[[110 122 150 132]
 [105 129 124 152]
 [124 148 119 149]
 [126 127 151 141]
 [105 121 110 127]
 [144 124 118 129]
 [140 125 108 121]
 [143 107 145 139]]
->
[[139 145 107 143]
 [121 108 125 140]
 [129 118 124 144]
 [127 110 121 105]
 [141 151 127 126]
 [149 119 148 124]
 [152 124 129 105]
 [132 150 122 110]]

[[142 143 138 129 112 150 127 123 132 110]
 [137 126 133 108 132 132 106 115 135 123]
 [134 132 134 119 119 136 118 123 138 111]
 [133 124 133 121 130 134 124 131 124 103]
 [138 134 124 117 150 131 100 101 152 133]
 [138 134 124 120 154 123  99 100 143 138]
 [145 121 139 107 136 142 118 131 133 108]
 [135 124 139 101 122 139 107 122 133 113]]
->
[[113 133 122 107 139 122 101 139 124 135]
 [108 133 131 118 142 136 107 139 121 145]
 [138 143 100  99 123 154 120 124 134 138]
 [133 152 101 100 131 150 117 124 134 138]
 [103 124 131 124 134 130 121 133 124 133]
 [111 138 123 118 136 119 119 134 132 134]
 [123 135 115 106 132 132 108 133 126 137]
 [110 132 123 127 150 112 129 138 143 142]]

[[128 122 109 136 117 151 102 119]
 [136 122 121 146 130 148 123 123]]
->
[[123 123 148 130 146 121 122 136]
 [119 102 151 117 136 109 122 128]]

[[107 123 106 127 156 130 145 130 107 121 144]
 [150 108 129 136 129 137 144 100 127 146 127]
 [102 134 145 115 123 111 150 107 112 153 100]
 [121 116 110 143 108 145 100 148 127 104 114]
 [136 146 154 119 147 118 117 116 137 134 125]]
->
[[125 134 137 116 117 118 147 119 154 146 136]
 [114 104 127 148 100 145 108 143 110 116 121]
 [100 153 112 107 150 111 123 115 145 134 102]
 [127 146 127 100 144 137 129 136 129 108 150]
 [144 121 107 130 145 130 156 127 106 123 107]]

[[158 120 121 121 158 158 120 158]
 [128 128 128 128 128 128 128 128]]
->
[[128 128 128 128 128 128 128 128]
 [158 120 158 158 121 121 120 158]]

[[131 136 139 126 127 127 142 133]
 [110 110 127 138 127 144 131 121]
 [134 144 137 131 120 123 127 135]
 [129 111 123 124 138 137 128 112]
 [134 121 106 135 143 131 136 123]
 [124 122 117 111 124 127 119 138]
 [138 124 110 140 138 123 128 108]
 [118 117 116 129 125 133 123 126]
 [130 119 119 116 145 121 142 116]
 [134 151 136 127 123 119 125 146]]
->
[[146 125 119 123 127 136 151 134]
 [116 142 121 145 116 119 119 130]
 [126 123 133 125 129 116 117 118]
 [108 128 123 138 140 110 124 138]
 [138 119 127 124 111 117 122 124]
 [123 136 131 143 135 106 121 134]
 [112 128 137 138 124 123 111 129]
 [135 127 123 120 131 137 144 134]
 [121 131 144 127 138 127 110 110]
 [133 142 127 127 126 139 136 131]]

[[110 136 111 136 137 109 109 137 116 112]
 [116 138 115 137 140 115 115 140 120 115]
 [131 119 127 116 115 132 127 111 128 128]
 [139 118 137 115 115 137 138 116 133 137]
 [106 136 112 141 139 106 109 142 116 111]
 [115 129 116 135 132 118 116 128 117 116]
 [144 121 135 114 116 142 139 113 132 137]
 [111 140 116 135 137 104 108 145 120 117]]
->
[[117 120 145 108 104 137 135 116 140 111]
 [137 132 113 139 142 116 114 135 121 144]
 [116 117 128 116 118 132 135 116 129 115]
 [111 116 142 109 106 139 141 112 136 106]
 [137 133 116 138 137 115 115 137 118 139]
 [128 128 111 127 132 115 116 127 119 131]
 [115 120 140 115 115 140 137 115 138 116]
 [112 116 137 109 109 137 136 111 136 110]]

[[139 115 135]
 [105 145 118]
 [130 141 101]
 [118 140 114]
 [103 149 110]
 [124 124 140]
 [148 112 128]
 [142 137 114]
 [124 141 126]
 [151 101 110]
 [154 103 154]]
->
[[154 103 154]
 [110 101 151]
 [126 141 124]
 [114 137 142]
 [128 112 148]
 [140 124 124]
 [110 149 103]
 [114 140 118]
 [101 141 130]
 [118 145 105]
 [135 115 139]]

[[124 136]
 [113 156]
 [140 104]
 [135 113]]
->
[[113 135]
 [104 140]
 [156 113]
 [136 124]]
